Below are the code and all the weights of a small trained network. Each question names an input and a class and asks about switching units off, where a switched-off unit gives its printed mean instead of its output.

import numpy as np


def w(rows, s, z=0):
    codes = np.array(rows[::2]) - 128.0
    scale = np.full(codes.shape[1], s)
    scale[-1] = z or s
    return codes * scale


def f(y):
    return y / 2 * (1 + np.tanh(0.7978845608 * (y + 0.044715 * y**3)))


def log_softmax(a):
    a = a - a.max(-1, keepdims=True)
    return a - np.log(np.exp(a).sum(-1, keepdims=True))


def net(x, mask):
    res = np.array(x, float).reshape(1, 3) / 4 @ E
    y = f(res @ A[0][:, :-1].T + A[0][:, -1])
    res = res + np.where(mask, y, B[0][:, -1]) @ B[0][:, :-1]
    return log_softmax(res[-1] @ U[:, :-1].T + U[:, -1])


A, B = {}, {}
E = w([
[118,111,102,127,6],'x0',
[75,106,190,101,117],'x1',
[165,174,184,52,102],'x2',
],0.014)
A[0] = w([
[55,114,166,182,156,127],'n0',
[226,163,183,162,188,41],'n1',
[158,37,84,247,106,32],'n2',
[124,171,211,103,152,32],'n3',
[205,164,43,176,182,19],'n4',
[163,85,85,151,199,68],'n5',
[155,206,158,165,167,84],'n6',
[131,200,175,43,122,105],'n7',
[127,107,196,129,143,157],'n8',
[106,125,99,90,141,124],'n9',
[138,110,40,191,143,150],'n10',
[28,101,210,99,101,51],'n11',
[192,142,134,89,90,149],'n12',
[198,130,101,112,96,99],'n13',
[222,179,77,113,71,105],'n14',
[149,146,86,86,108,102],'n15',
[97,123,144,140,160,124],'n16',
[64,115,120,156,61,19],'n17',
[92,121,177,124,106,89],'n18',
[96,88,128,140,61,82],'n19',
[88,110,120,147,72,101],'n20',
[175,183,222,85,126,2],'n21',
[182,161,120,104,214,192],'n22',
[53,132,200,115,87,198],'n23',
[50,38,168,141,195,141],'n24',
[141,77,141,85,116,107],'n25',
[76,88,175,74,117,107],'n26',
[124,97,196,147,103,103],'n27',
[210,167,70,78,73,98],'n28',
[74,75,126,127,206,118],'n29',
[92,153,129,151,80,172],'n30',
[171,213,145,133,202,44],'n31',
[143,155,182,121,49,61],'n32',
],0.013,0.01)
B[0] = w([
[47,109,240,119,128,184],'n0',
[155,189,28,83,103,177],'n1',
[211,255,30,101,103,219],'n2',
[118,60,169,145,147,165],'n3',
[82,40,218,246,34,193],'n4',
[83,112,160,137,107,180],'n5',
[205,177,10,178,87,163],'n6',
[249,95,64,175,54,209],'n7',
[113,151,106,81,164,172],'n8',
[114,129,132,130,112,127],'n9',
[221,108,60,193,53,240],'n10',
[193,181,48,171,54,188],'n11',
[153,206,126,64,149,192],'n12',
[118,132,196,77,176,165],'n13',
[80,175,169,29,173,211],'n14',
[72,129,184,131,193,149],'n15',
[110,130,216,72,136,153],'n16',
[84,50,161,224,142,172],'n17',
[179,162,72,121,105,149],'n18',
[196,79,108,153,84,186],'n19',
[220,77,89,191,37,181],'n20',
[132,19,152,242,99,179],'n21',
[184,43,65,226,83,246],'n22',
[182,71,165,149,106,225],'n23',
[52,124,246,95,219,223],'n24',
[147,122,123,81,84,137],'n25',
[144,117,39,147,69,175],'n26',
[176,173,71,135,116,148],'n27',
[57,177,171,76,185,205],'n28',
[79,116,212,104,169,197],'n29',
[134,175,100,129,149,188],'n30',
[156,207,55,126,72,185],'n31',
[124,197,157,76,219,176],'n32',
],0.0066,0.012)
U = w([
[113,9,157,209,137,22],'0',
[143,217,75,140,137,255],'1',
[17,177,239,57,195,117],'2',
],0.013,0.00067)

Each question gives the input, the list of numbers given to net, and the class t.
The units are the neurons (one row each of A and B). Each row of codes is followed by its name. A weight is (code - 128) times the scale printed after its matrix; where a second scale follows, it is the last column's (A, B and U).
mask holds one flag per neuron, in row order. A switched-off neuron (its flag False) gives its mean, the last column of its row in B, instead of its output. The means were averaged over made-up inputs and are rounded, as every weight is.
A unit's drop is (log p(t) with every unit on - log p(t) with that unit switched off) / (log p(t) with every unit on - log p(t) with every unit switched off).
The circuit of an input: a set's keep is (log p(t) with only the set's units on - log p(t) with every unit switched off) / (log p(t) with every unit on - log p(t) with every unit switched off). Starting from the 12 units with the biggest drops (on a tie, the unit counted first), units are removed one at a time, each time the one whose removal leaves the highest keep (on an exact tie, the one counted first), for as long as the keep stays at least 0.8.
units of the circuit, in order: the units of the circuit, biggest drop first
unit that matters most: the unit with the biggest drop
top k neurons: the k neurons with the biggest drops, biggest first
drop of u: that unit's drop, to one decimal
input [-8,-8,-5], class 0: units of the circuit, in order => [n4]
input [-5,-3,0], class 0: top 4 neurons => [n2; n22; n4; n12]
input [-5,-4,-1], class 0: top 3 neurons => [n4; n2; n22]
input [1,-1,-8], class 1: top 2 neurons => [n2; n22]
input [-7,-4,0], class 0: top 3 neurons => [n4; n22; n2]
input [4,-1,-3], class 1: top 3 neurons => [n2; n4; n22]
input [8,2,1], class 1: top 2 neurons => [n32; n4]
input [-8,4,6], class 0: top 3 neurons => [n21; n3; n22]
input [-8,-6,0], class 0: top 2 neurons => [n4; n22]
input [3,8,3], class 1: drop of n32 => 0.2
input [-3,-5,-1], class 0: drop of n4 => 0.6
input [-5,-4,-2], class 0: drop of n4 => 0.2
input [0,-8,0], class 0: drop of n4 => 2.6
input [6,-3,-8], class 1: unit that matters most => n2
